Each row is followed by its group and then its class within the group.
[ 33  27   2  11  36  60   2  27  51 -65  16   1  21  15 -31  -7  13  26
  20   7] | X > Z273
[  8  -4 -14   1  29  31 -11   5   9 -23  -2  33  31  18  -7 -18  -2 -19
  -6   1] | H > z442
[  9   2   1  36  27  57 -15   2  22 -20  10  34  41   5  -9 -10  10  -1
  18  -3] | H > z442
[ 13  27  12  17   4  65   3  21  39 -65  -6   8   3   7 -25   7   6  10
  13   3] | X > Z983
[ 30  58  -4  33  48  70   3   8  26 -19   5  18   0  10 -45  29 -12   0
  19  -1] | N > z538
[  2   2 -12  17  23  31 -13   1   8 -26  88   9  31   2 -16   2  -8  -7
   8   8] | H > z442
[  5  44  -5  35  30  45 -15 -12  -2 -49  12  14  14  19 -16   5 -27  -4
  21   9] | H > Z876
[ 24  62   3  20  19  32  16  -5  -6   4   0  10 -26   3 -34  -2  -3 -20
 -21  21] | N > z538
[  0   9 -13  11  27  25  -2   6  23  -5   5  15  46   5  -1  -4  -3 -12
   6  17] | H > z442
[  3  26   1  13  32   4   2 -15  -2 -24  14   9   6   7  -7   8  -3 -12
  17   0] | H > z442
[ 17  26   3   4  11  23   2   6   4   5   4  17 -14  -4 -32  -7 -14  -9
 -12   3] | N > z538
[  6  20   5  24  40  46  -4   1  17 -27  57  31  38  18  11 -11  -5 -20
  -7   3] | H > z442
[  8  30  12   9  12  77  12  12  44 -35   6   1 -13  38   4   0  -8  21
  16   2] | X > Z273
[ 48  51  21  11  15  74  19  36  47 -33   1 -22 -22   8 -23  -7   1  25
  23  12] | X > Z983
[  0  14  23   7   9  19  -6 -10  -5   5   5  14  10  -4 -25  19 -10  -8
  -1   4] | N > z538
[ 33  64  12  12  33  71  29  29  49 -39  11 -30 -15   8 -19 -11  -1  33
  21  17] | X > Z983
[ 35  17   9  -9  26  55  14  27  36 -57   1   4 -16  14 -12  11   2  39
   8  20] | X > Z273
[  9  64   8  29  28  42  18 -12  21 -14  10  15 -41  22 -19  -5 -15  -7
  24   7] | N > z538
[  1  30   6   9  16  20 -11   7  -7  -3  11  17 -30   8  -6   8  -5 -11
   7  -4] | H > Z876
[ 13  15  -7   9  27  35  -7  -9   0 -24  16  10  50  14 -15   5  -7 -13
  13  -1] | H > z442
[ 29  18   9  11  -2  38   3  17  20 -19  -5 -41 -36   0 -11   0   1  14
   2  19] | X > Z273
[ 39  53  17   0  20  85  15  12  64 -79   9   0  -6  10 -32  -7 -12  27
  11   8] | X > Z983
[ 28  20  -4  15  32  45   0   3  15 -13   3  27   7  11 -29   0   1 -10
   1  10] | N > z83
[ 11  -1   6  24  23  46  -4  -9  25 -17   8  13  26  -8 -14 -10  30   7
  18  -6] | N > z83
[ 14  43  -4  31  27  40  -3   0  20 -39  15   8 -14 -16  -8   2 -29  -3
  16   4] | H > Z876
[ -1   8  -3  19  29  19   9 -12  23 -30 -10  31  -3  -2 -15   9   8 -13
  11 -11] | N > z83
[ 14  29 -16  30  25  33  -8 -15  32 -33  23  20  40   6 -10  -8 -53   5
  22  10] | H > z442
[ 14  25 -15  28  39  80   2  -7  27  -7  -3  32  -6  -3 -42  -4   7 -23
  15  -3] | N > z538
[ 34  84  18  31  22  47  16  37  28 -34  11  -5 -49  21 -20   4 -34  17
  28   6] | X > Z983
[ -4   9  -2  41  37  36  -1  -3  23 -16  17  17  45  15  -2 -10   4 -11
  24   3] | H > z442
[ 17  36  -2  18  20  48  -6  -3  23  -9  11   4  19   8  -8 -17 -17 -11
  17   3] | H > z442
[ 13  17   7  -3  21  64  28  10  14 -46   1   1 -18  10  -9  -2  11  25
  11   5] | X > Z273
[-27  26 -11  35  33  13  -2 -15 -10 -16  16  19   6   6  -9   0 -37 -23
  11  -2] | H > Z876

Each row is followed by its group and then its class within the group.
[-25 -12  -7  -4  13  32 -16 -19  26  -4 -22  19   4 -16  -7  -3  14  -7
   0 -12] | Z397 > <28>
[-25   9  -9   7  -9 -10 -29 -21  26 -17 -33   6   6 -16  -8 -14  -1   9
  -9   5] | Z397 > <28>
[-24  22 -23   5 -27 -30  -6  28  -1  12  -8  11   0 -28  18   1  20  -4
  -5  -5] | Z593 > <27>
[ -7  31  -2   7  -3  -2 -11   8   0  17 -19  12  15  -6  16   6  49  -4
  -3 -11] | Z593 > <26>
[-27  -8  -6  -8  40   7 -23  -9  12   9   0  34  14 -26  -8 -15  13 -14
 -12   0] | Z397 > <35>
[  1   5   0  -6   6   8  21  42  -1  -1  39  -4 -16  19   6   5  -7  17
  11  15] | z50 > <37>
[-28 -15 -12  -2  13  28 -29  -7  26  -2 -13  32   2 -32 -14  -1  11  -6
 -28 -13] | Z397 > <28>
[-12  -7 -14  -5  32  10 -28  -8  39   5   1  25   0 -27 -23  -7   9   8
   2 -13] | z19 > <32>
[ -9  -7 -24 -19  16  -3 -14  15  -7  13  -1   8   8  -1  20 -12 -18  11
  -3 -19] | z50 > <37>
[  8   6 -21  -4  11 -19 -23  -4   5  -2 -10  26  10  -2 -18  -5   8  21
  21 -22] | z50 > <37>
[-25   6 -19 -13  46  15 -30  -7  31   2 -24  17   0 -26  -4 -13  12 -12
  -6  -4] | Z397 > <28>
[ -4   0  -3  -4   6 -12 -16  16  26  17  16   9  -2   2 -16  -9 -21 -29
   9  -3] | z19 > <32>
[-30  -7 -14   3  29   5 -21  -3  20   2 -28  35   5   0  -8 -13  10  -4
   0 -17] | Z397 > <35>
[ -4  20  -2   5   0 -10 -12  -5  30  16   1  -6   9  -2 -16  -3 -23  18
  15   0] | z19 > <32>
[-16   9   5  -4  16   2   5  -8  20   5   7   1   4  -3  10  -8 -25   6
  -4   9] | z19 > <19>
[ -4   2  -3  -3  27  24   9  -4  17   1   1 -10  -5  -4  -9  -3   6   9
   8   2] | z19 > <19>
[-15   6 -24   1 -16 -18 -35   3   0  14 -19  29  21 -47 -12  -9  46   5
 -14 -18] | Z593 > <26>
[ -6  30 -14   0 -20 -12  -3  15   1  12   0  13  20 -21  15 -10  29   6
   1   6] | Z593 > <26>
[-40   0  -7   0  34  -2 -11  11  17   9   4  32   3  -2  -5  -5   0   3
  10 -11] | Z397 > <35>
[-19   4 -11  -3   0   0 -28  14   5  17 -18  16   2 -10   9  -1  25 -14
 -15 -15] | Z593 > <27>
[-14  23  -9  10 -32  -7  11  22 -16   0   9   5   6  -5  20  12   9  -6
  -6   5] | Z593 > <27>
[  7   8 -31  -4   9 -14   3  10  -5   8  15  25   8  -2 -14 -15  -2  24
  14  -6] | z50 > <37>
[ -3  13  -2  -2  -3 -32  -6  12   1   9  -5  11  19  13   3 -16 -11  23
  10   3] | z50 > <21>
[  1  -4  -8 -17  25   6   4   8   0  14  28  20   5   7  -5 -12  -2  13
  20  -6] | z50 > <37>
[  1   4 -12  -5   3 -11 -19  -7  10   1   0  26   6  12 -11  -9   4   0
  15 -10] | z50 > <37>
[-21  21  -6   5   2 -15 -17   2  17   6 -24  21  17  -4   4 -20   4   5
   7   9] | Z397 > <35>
[ -5  -2  -9 -23  22  10 -18 -14  26   4  10   6  10 -34 -16 -10   9  17
  -2 -20] | z19 > <32>
[-19  22 -15 -13 -11  -7 -12  15   1  19 -17  19  12 -40   2  -2  51   8
 -25 -11] | Z593 > <26>
[ -6  13 -14   0 -10   0   3  15  -5  25 -11  21   1 -29   4  -1  33  -4
  -5 -42] | Z593 > <27>
[-32   6  -8   3  16 -12 -27   9  22 -10 -17  28 -12 -20  -5 -13  24  17
  -7  12] | Z397 > <28>
[ -7  12  -2  -6   6 -19   1  19   0  -5  17   2  -2   7   2  -1   6  51
   4  15] | z50 > <37>
[  4   5 -15   0 -17 -50 -12   5  -5   5  -4   1   6   0 -12 -15 -13  21
  24   6] | z50 > <21>
[ 10  -8 -15 -14  33 -11  -5   8   0  24   9  28  -6 -12 -14 -11  15  21
  15 -13] | z50 > <37>
[  7  22 -17 -15 -15 -35 -27   1  -7   7 -18   4  24   3  -9 -24  -9  19
  14 -11] | z50 > <37>
[-20 -10   9  -9  17  43  -2  -7  31  -1  12   6   0   7  -9   0  -6   1
  -7 -13] | z19 > <19>
[-18   8 -15  -4 -21 -10 -14  29 -12  23 -11  18  -2 -14  14  -1  24  -2
 -22 -33] | Z593 > <27>
[-10  -1   3  -5  13  12  -4   3   9  -6 -10   9  -4   2   3  -4  13  13
   6   0] | Z397 > <35>

Each row is followed by its group and then its class within the group.
[ 36 -23 -41 -11 -31 -17  -6  30  -3  27   0 -36 -34  22  -2   2 -17  -9
  11  -7] | Z991 > (85)
[ 17   9   0  15 -37  18  -6  33 -20  21   0  -6   2   3 -29  29  24 -12
  26 -45] | Z228 > (75)
[ 39 -24 -28  -7  -8 -18   2  33   3  15 -19 -30 -23  29  -3  13 -12  -5
   6 -14] | Z991 > (85)
[ 36  14 -37   1 -28 -16 -17  45  -6  29 -21 -38 -12  29 -13   8 -14 -18
  15 -24] | Z991 > (85)
[ 28 -46 -26   6 -14 -10 -21  33  17  20 -36 -15 -14   5 -21  17  -8  -4
  -8 -24] | Z423 > (84)
[ 63   7  -2  -8  -5 -36  11  43  10  24 -59 -21 -45  59  15   2 -17 -32
 -20  -3] | Z991 > (74)
[ 38 -32  -2  11 -25  -8  -6  32  16  29 -63 -23 -18  29 -31  13 -11 -29
 -20 -24] | Z423 > (82)
[ 31  -9 -20  -1 -32  -5  -4  28  -4  24 -15 -35  -9  28  -6  22  -8   2
  15 -10] | Z991 > (74)
[ 38  -5 -37  -8 -26 -14 -14  34   4  20   5 -26 -28  26 -26   6 -13  -9
  26 -29] | Z991 > (85)
[ 13  34 -14  11 -40   5  -7  26   0  23 -12 -19   5   2 -22  -6  -7 -31
   8 -12] | z596 > (65)
[ 39 -19 -12  18 -33  -4 -10  41  12  32 -34  -7 -27  26 -29  16  -4 -27
  -8 -41] | Z423 > (82)
[ 24  13 -15   7 -40 -15 -11  29   3  21 -34 -21 -12  23 -22  -7 -15 -37
  -7   2] | z596 > (79)
[ 14 -14 -21  21 -40  11 -24  27  12  26  -9  -4 -10  -5 -50  26   4  -6
   9 -47] | Z423 > (84)
[ 25  11 -12  -7 -14  -2   5  20 -12  14   3 -21 -10  20  -1  10  -3   3
  21 -11] | Z991 > (74)
[ 26   4 -11  36 -47  15 -13  32  13  38 -74 -22 -15   7 -53  41  -3 -23
  -9 -32] | Z423 > (84)
